Here is a tiny trained network, its code and every weight. The questions are about switching its units off for an input and a class, where a switched-off unit gives its printed mean instead of its output.

import numpy as np


def w(rows, s, z=0):
    codes = np.array(rows[::2]) - 128.0
    scale = np.full(codes.shape[1], s)
    scale[-1] = z or s
    return codes * scale


def norm(h):
    return h / np.sqrt((h * h).mean(-1, keepdims=True) + 1e-5)


def f(y):
    return np.maximum(y, 0)


def log_softmax(a):
    a = a - a.max(-1, keepdims=True)
    return a - np.log(np.exp(a).sum(-1, keepdims=True))


def net(x, mask):
    res = np.array(x, float).reshape(1, 3) / 4 @ E
    u = 0
    for l in range(3):
        y = f(norm(res) @ A[l][:, :-1].T + A[l][:, -1])
        res = res + np.where(mask[u : u + 8], y, B[l][:, -1]) @ B[l][:, :-1]
        u += 8
    return log_softmax(norm(res)[-1] @ U[:, :-1].T + U[:, -1])


A, B = {}, {}
E = w([
[183,100,158,10,192,92,131,161],'x0',
[39,102,102,133,219,84,138,60],'x1',
[142,123,1,81,152,230,6,132],'x2',
],0.0062)
A[0] = w([
[90,87,100,213,85,86,24,185,67],'0.n1',
[220,184,83,111,99,200,138,56,90],'0.n2',
[132,175,139,38,30,194,130,134,102],'0.n3',
[177,87,126,119,149,77,72,193,107],'0.n4',
[143,114,91,142,214,145,95,74,159],'0.n5',
[125,128,126,85,149,73,75,143,4],'0.n6',
[168,220,166,143,160,88,177,59,121],'0.n7',
[2,226,84,39,167,144,139,121,177],'0.n8',
],0.0059,0.0013)
B[0] = w([
[154,147,147,69,164,205,254,101,205],'0.n1',
[40,153,159,117,78,50,134,247,229],'0.n2',
[162,61,108,220,217,94,108,87,238],'0.n3',
[123,183,128,157,135,215,224,117,211],'0.n4',
[35,129,156,119,94,89,138,210,247],'0.n5',
[118,138,127,137,141,169,209,122,180],'0.n6',
[71,57,132,122,104,168,131,179,231],'0.n7',
[226,66,110,226,178,113,104,136,253],'0.n8',
],0.0075,0.0034)
A[1] = w([
[118,141,74,68,92,155,47,139,86],'1.n1',
[251,164,120,129,65,117,81,160,2],'1.n2',
[169,110,132,123,107,165,185,96,143],'1.n3',
[103,187,101,161,74,146,112,79,47],'1.n4',
[189,135,101,169,151,110,105,120,133],'1.n5',
[129,33,137,136,79,166,86,108,121],'1.n6',
[198,117,146,13,180,112,116,138,56],'1.n7',
[119,161,99,176,87,152,110,88,88],'1.n8',
],0.011,0.0025)
B[1] = w([
[102,163,116,53,100,58,54,202,202],'1.n1',
[191,2,205,253,207,138,130,78,219],'1.n2',
[84,96,93,126,118,120,94,218,221],'1.n3',
[132,169,78,132,149,163,238,115,178],'1.n4',
[49,103,157,107,105,130,161,162,186],'1.n5',
[142,135,125,95,186,144,180,161,169],'1.n6',
[121,238,78,141,122,206,251,53,255],'1.n7',
[182,202,139,116,184,166,196,122,196],'1.n8',
],0.0074,0.0039)
A[2] = w([
[86,80,96,132,191,94,51,5,19],'2.n1',
[133,115,60,77,121,145,45,139,41],'2.n2',
[131,97,140,127,108,122,177,179,186],'2.n3',
[165,133,158,154,97,113,197,101,126],'2.n4',
[198,85,175,185,72,175,82,133,41],'2.n5',
[101,144,196,84,18,39,109,117,2],'2.n6',
[109,165,104,186,78,151,128,87,68],'2.n7',
[148,197,132,106,91,181,171,51,129],'2.n8',
],0.014,0.001)
B[2] = w([
[251,30,166,153,135,48,190,68,159],'2.n1',
[101,199,182,167,126,82,101,191,161],'2.n2',
[120,131,152,144,73,147,90,54,255],'2.n3',
[140,161,60,109,178,134,93,205,230],'2.n4',
[115,60,137,115,178,22,182,65,177],'2.n5',
[111,206,122,170,169,110,51,251,153],'2.n6',
[159,143,151,14,139,155,147,108,161],'2.n7',
[67,154,121,93,101,173,185,41,190],'2.n8',
],0.012,0.0095)
U = w([
[105,191,100,81,143,211,213,90,195],'0',
[182,32,157,165,185,55,170,92,214],'1',
[87,212,155,151,143,93,65,251,173],'2',
[96,82,165,167,45,184,79,65,131],'3',
[177,95,116,71,95,133,80,134,21],'4',
[175,67,102,68,76,141,91,171,3],'5',
[180,101,130,94,118,148,83,142,19],'6',
],0.013,0.0045)

Each question gives the input, the list of numbers given to net, and the class t.
The units are the neurons (one row each of A and B). Each row of codes is followed by its name. A weight is (code - 128) times the scale printed after its matrix; where a second scale follows, it is the last column's (A, B and U).
mask holds one flag per neuron, layer by layer. A switched-off neuron (its flag False) gives its mean, the last column of its row in B, instead of its output. The means were averaged over made-up inputs and are rounded, as every weight is.
A unit's drop is (log p(t) with every unit on - log p(t) with that unit switched off) / (log p(t) with every unit on - log p(t) with every unit switched off).
unit that matters most: the unit with the biggest drop
k most important neurons: the k neurons with the biggest drops, biggest first
k most important neurons of layer l: the k neurons of layer l with the biggest drops, biggest first
input [-5,7,5], class 1: 3 most important neurons -> 2.n1, 0.n8, 1.n7
input [8,1,-7], class 0: most important neuron -> 1.n7
input [-4,3,-5], class 2: 3 most important neurons -> 1.n7, 0.n7, 0.n4
input [-3,7,8], class 2: 2 most important neurons -> 2.n2, 1.n1
input [-3,3,-3], class 3: 4 most important neurons -> 0.n7, 1.n7, 0.n3, 0.n2
input [-1,5,-6], class 2: 2 most important neurons -> 0.n3, 1.n2
input [1,6,6], class 1: 3 most important neurons of layer 2 -> 2.n1, 2.n4, 2.n6
input [-5,5,-5], class 0: 2 most important neurons -> 0.n3, 0.n2
input [5,-6,5], class 1: 2 most important neurons -> 1.n2, 0.n1
input [-2,3,0], class 3: 4 most important neurons -> 1.n7, 1.n2, 0.n3, 2.n5
input [0,-4,4], class 1: 3 most important neurons of layer 0 -> 0.n3, 0.n7, 0.n5
input [6,5,-6], class 0: 2 most important neurons -> 0.n2, 0.n5
input [5,-6,8], class 2: 2 most important neurons -> 1.n1, 0.n8
input [-1,5,7], class 2: unit that matters most -> 2.n2
input [2,3,-2], class 3: 2 most important neurons of layer 1 -> 1.n2, 1.n7
input [-3,3,3], class 3: 2 most important neurons of layer 2 -> 2.n4, 2.n5
input [-3,-3,-2], class 3: 2 most important neurons of layer 0 -> 0.n8, 0.n1
input [-2,-1,3], class 3: 2 most important neurons of layer 0 -> 0.n1, 0.n3
input [1,-1,-2], class 3: 2 most important neurons of layer 0 -> 0.n2, 0.n7
input [5,-2,6], class 2: unit that matters most -> 1.n1
input [5,1,-5], class 0: 2 most important neurons of layer 0 -> 0.n5, 0.n2
